Below is a small trained network, with its code and all its weights. Each question gives an input and a class and asks what happens when units are switched off, that is, made to give their printed mean instead of their output.

import numpy as np


def w(rows, s, z=0):
    codes = np.array(rows[::2]) - 128.0
    scale = np.full(codes.shape[1], s)
    scale[-1] = z or s
    return codes * scale


def norm(h):
    return h / np.sqrt((h * h).mean(-1, keepdims=True) + 1e-5)


def f(y):
    return np.maximum(y, 0)


def log_softmax(a):
    a = a - a.max(-1, keepdims=True)
    return a - np.log(np.exp(a).sum(-1, keepdims=True))


def net(x, mask):
    res = np.array(x, float).reshape(1, 8) / 4 @ E
    u = 0
    for l in range(3):
        y = f(norm(res) @ A[l][:, :-1].T + A[l][:, -1])
        res = res + np.where(mask[u : u + 12], y, B[l][:, -1]) @ B[l][:, :-1]
        u += 12
    return log_softmax(norm(res)[-1] @ U[:, :-1].T + U[:, -1])


A, B = {}, {}
E = w([
[165,149,52,137,113,52,51],'x0',
[253,128,108,153,218,207,125],'x1',
[96,173,215,48,222,120,55],'x2',
[118,132,108,152,152,129,139],'x3',
[125,134,42,17,161,99,217],'x4',
[124,127,121,134,134,128,130],'x5',
[140,117,148,93,96,137,103],'x6',
[126,131,126,135,136,124,133],'x7',
],0.0053)
A[0] = w([
[58,133,144,92,176,138,152,253],'0.n0',
[128,142,120,45,151,135,116,179],'0.n1',
[169,222,148,134,121,216,177,150],'0.n2',
[210,177,82,104,141,146,93,92],'0.n3',
[13,169,116,113,84,77,114,121],'0.n4',
[130,136,175,154,156,111,51,220],'0.n5',
[152,161,129,171,73,88,156,155],'0.n6',
[219,172,116,167,193,185,108,123],'0.n7',
[143,3,98,180,140,55,245,178],'0.n8',
[85,72,84,75,159,139,180,47],'0.n9',
[106,160,131,130,153,198,95,113],'0.n10',
[138,131,5,1,127,154,154,72],'0.n11',
],0.0068,0.0027)
B[0] = w([
[103,154,202,62,140,131,87,252],'0.n0',
[122,195,101,119,171,152,137,213],'0.n1',
[134,73,176,107,147,111,155,196],'0.n2',
[122,69,101,150,145,82,86,189],'0.n3',
[108,3,129,139,153,83,127,250],'0.n4',
[112,180,74,154,162,146,81,246],'0.n5',
[112,137,121,97,143,138,88,192],'0.n6',
[100,96,124,109,110,87,126,228],'0.n7',
[103,156,123,79,115,165,102,252],'0.n8',
[193,151,148,126,88,89,163,188],'0.n9',
[131,119,175,119,120,129,189,170],'0.n10',
[139,174,122,118,119,80,167,241],'0.n11',
],0.0077,0.0045)
A[1] = w([
[233,87,109,129,176,131,129,94],'1.n0',
[63,54,112,146,129,145,75,159],'1.n1',
[151,121,88,167,1,173,153,139],'1.n2',
[99,146,188,120,78,196,180,56],'1.n3',
[217,117,101,100,199,178,117,209],'1.n4',
[111,110,135,180,147,148,82,33],'1.n5',
[172,97,95,161,86,159,165,22],'1.n6',
[151,112,61,121,80,175,152,43],'1.n7',
[206,120,121,123,199,150,128,150],'1.n8',
[120,32,87,112,65,92,148,126],'1.n9',
[127,131,105,116,81,131,150,6],'1.n10',
[144,158,141,158,109,188,97,10],'1.n11',
],0.0091,0.0016)
B[1] = w([
[22,63,163,112,90,82,150,180],'1.n0',
[149,124,138,111,110,106,194,254],'1.n1',
[109,188,110,126,233,184,99,201],'1.n2',
[202,105,203,122,174,179,153,201],'1.n3',
[64,138,111,108,99,117,107,207],'1.n4',
[156,188,200,150,76,130,181,191],'1.n5',
[71,153,124,136,146,158,72,157],'1.n6',
[75,192,91,156,130,147,105,169],'1.n7',
[1,92,130,166,39,95,157,189],'1.n8',
[91,115,140,127,168,161,91,235],'1.n9',
[66,150,116,120,135,146,98,154],'1.n10',
[107,138,128,132,69,88,120,153],'1.n11',
],0.0072,0.0052)
A[2] = w([
[176,164,85,91,118,106,189,34],'2.n0',
[98,45,176,67,93,148,194,180],'2.n1',
[190,149,191,228,122,156,102,201],'2.n2',
[150,107,58,118,130,55,73,134],'2.n3',
[177,154,122,116,42,76,70,171],'2.n4',
[133,153,138,119,161,45,49,121],'2.n5',
[144,93,116,145,84,76,91,149],'2.n6',
[156,119,2,146,139,86,79,183],'2.n7',
[80,109,219,90,156,128,64,11],'2.n8',
[129,122,212,39,198,146,182,245],'2.n9',
[88,117,163,213,58,166,88,4],'2.n10',
[134,143,114,136,187,109,71,79],'2.n11',
],0.0086,0.0014)
B[2] = w([
[133,182,144,108,77,83,149,146],'2.n0',
[178,90,121,164,118,108,123,217],'2.n1',
[181,184,100,33,69,56,175,168],'2.n2',
[187,101,155,181,63,168,123,175],'2.n3',
[152,136,152,145,173,128,190,158],'2.n4',
[126,111,108,137,114,184,134,199],'2.n5',
[146,94,115,122,166,132,174,158],'2.n6',
[192,120,255,135,164,133,114,172],'2.n7',
[112,117,71,120,140,136,130,234],'2.n8',
[151,140,107,189,110,143,103,254],'2.n9',
[99,153,91,73,128,83,129,180],'2.n10',
[142,150,111,126,166,213,171,157],'2.n11',
],0.0096,0.0091)
U = w([
[41,8,101,140,121,53,118,81],'0',
[127,214,129,66,98,32,175,85],'1',
[58,187,101,114,223,201,69,60],'2',
[184,87,199,167,169,161,148,252],'3',
],0.013,0.002)

Each question gives the input, the list of numbers given to net, and the class t.
The units are the neurons (one row each of A and B). Each row of codes is followed by its name. A weight is (code - 128) times the scale printed after its matrix; where a second scale follows, it is the last column's (A, B and U).
mask holds one flag per neuron, layer by layer. A switched-off neuron (its flag False) gives its mean, the last column of its row in B, instead of its output. The means were averaged over made-up inputs and are rounded, as every weight is.
A unit's drop is (log p(t) with every unit on - log p(t) with that unit switched off) / (log p(t) with every unit on - log p(t) with every unit switched off).
The circuit of an input: a set's keep is (log p(t) with only the set's units on - log p(t) with every unit switched off) / (log p(t) with every unit on - log p(t) with every unit switched off). Starting from the 12 units with the biggest drops (on a tie, the unit counted first), units are removed one at a time, each time the one whose removal leaves the highest keep (on an exact tie, the one counted first), for as long as the keep stays at least 0.8.
units of the circuit, in order: the units of the circuit, biggest drop first
unit that matters most: the unit with the biggest drop
top k neurons: the k neurons with the biggest drops, biggest first
top k neurons in layer l: the k neurons of layer l with the biggest drops, biggest first
drop when u is switched off: that unit's drop, to one decimal
input [6,-8,4,-7,0,8,-6,6], class 0: units of the circuit, in order	(0.n4)
input [-4,-1,3,-2,3,0,-7,5], class 3: units of the circuit, in order	(0.n5 2.n9)
input [0,5,6,0,7,-1,-2,7], class 1: top 4 neurons	(0.n11 0.n4 0.n1 1.n9)
input [5,3,-5,6,-3,3,2,3], class 2: units of the circuit, in order	(1.n2 2.n1)
input [8,-7,1,8,2,3,-1,7], class 3: top 2 neurons	(2.n7 2.n3)
input [7,5,2,4,5,-3,3,-6], class 3: top 2 neurons	(2.n7 0.n3)
input [-3,-3,-7,-3,-7,-3,5,-7], class 1: units of the circuit, in order	(2.n2 2.n10)
input [7,7,3,4,-4,-5,-4,3], class 0: top 2 neurons	(1.n0 1.n8)
input [5,-3,-4,0,-4,-7,-2,-8], class 3: units of the circuit, in order	(1.n8 2.n7 0.n0)
input [1,2,0,1,-1,8,-3,3], class 0: top 2 neurons	(0.n11 1.n1)
input [-8,7,-8,7,-1,8,4,-3], class 2: top 2 neurons	(1.n2 0.n4)
input [8,-7,-7,3,4,6,-2,-2], class 3: top 4 neurons	(2.n7 2.n3 1.n8 0.n4)
input [-5,5,-5,8,-3,0,1,-8], class 0: top 3 neurons	(0.n2 1.n0 0.n0)
input [-3,4,-2,-2,-2,7,0,6], class 0: unit that matters most	0.n0
input [-2,1,2,-4,-1,8,8,8], class 2: top 2 neurons in layer 0	(0.n5 0.n4)
input [-6,0,4,8,4,0,-6,-1], class 3: top 2 neurons	(0.n5 0.n9)
input [3,6,-2,5,-7,1,-1,-1], class 1: top 2 neurons	(1.n5 0.n4)
input [-6,-1,-6,-3,-2,-8,5,0], class 2: top 2 neurons	(1.n2 0.n0)
input [2,6,-7,-6,-3,-1,-8,-2], class 2: top 3 neurons in layer 1	(1.n2 1.n6 1.n7)
input [5,6,4,-2,1,-6,-8,-3], class 0: units of the circuit, in order	(1.n8)
input [-8,-7,7,8,4,-7,0,8], class 3: top 2 neurons in layer 1	(1.n3 1.n8)
input [5,1,-2,-2,3,6,0,2], class 3: top 2 neurons	(2.n7 0.n3)
input [-4,-5,-7,-6,-1,-2,5,-6], class 2: drop when 1.n2 is switched off	0.6
input [2,3,-3,-1,-8,-7,-6,-7], class 1: drop when 1.n1 is switched off	0.0
input [0,-5,-6,3,2,-5,-1,4], class 2: drop when 0.n7 is switched off	0.1
input [6,-3,-7,6,-4,0,5,6], class 2: drop when 1.n2 is switched off	0.4
input [0,6,5,3,-4,-3,-8,-6], class 0: unit that matters most	1.n8
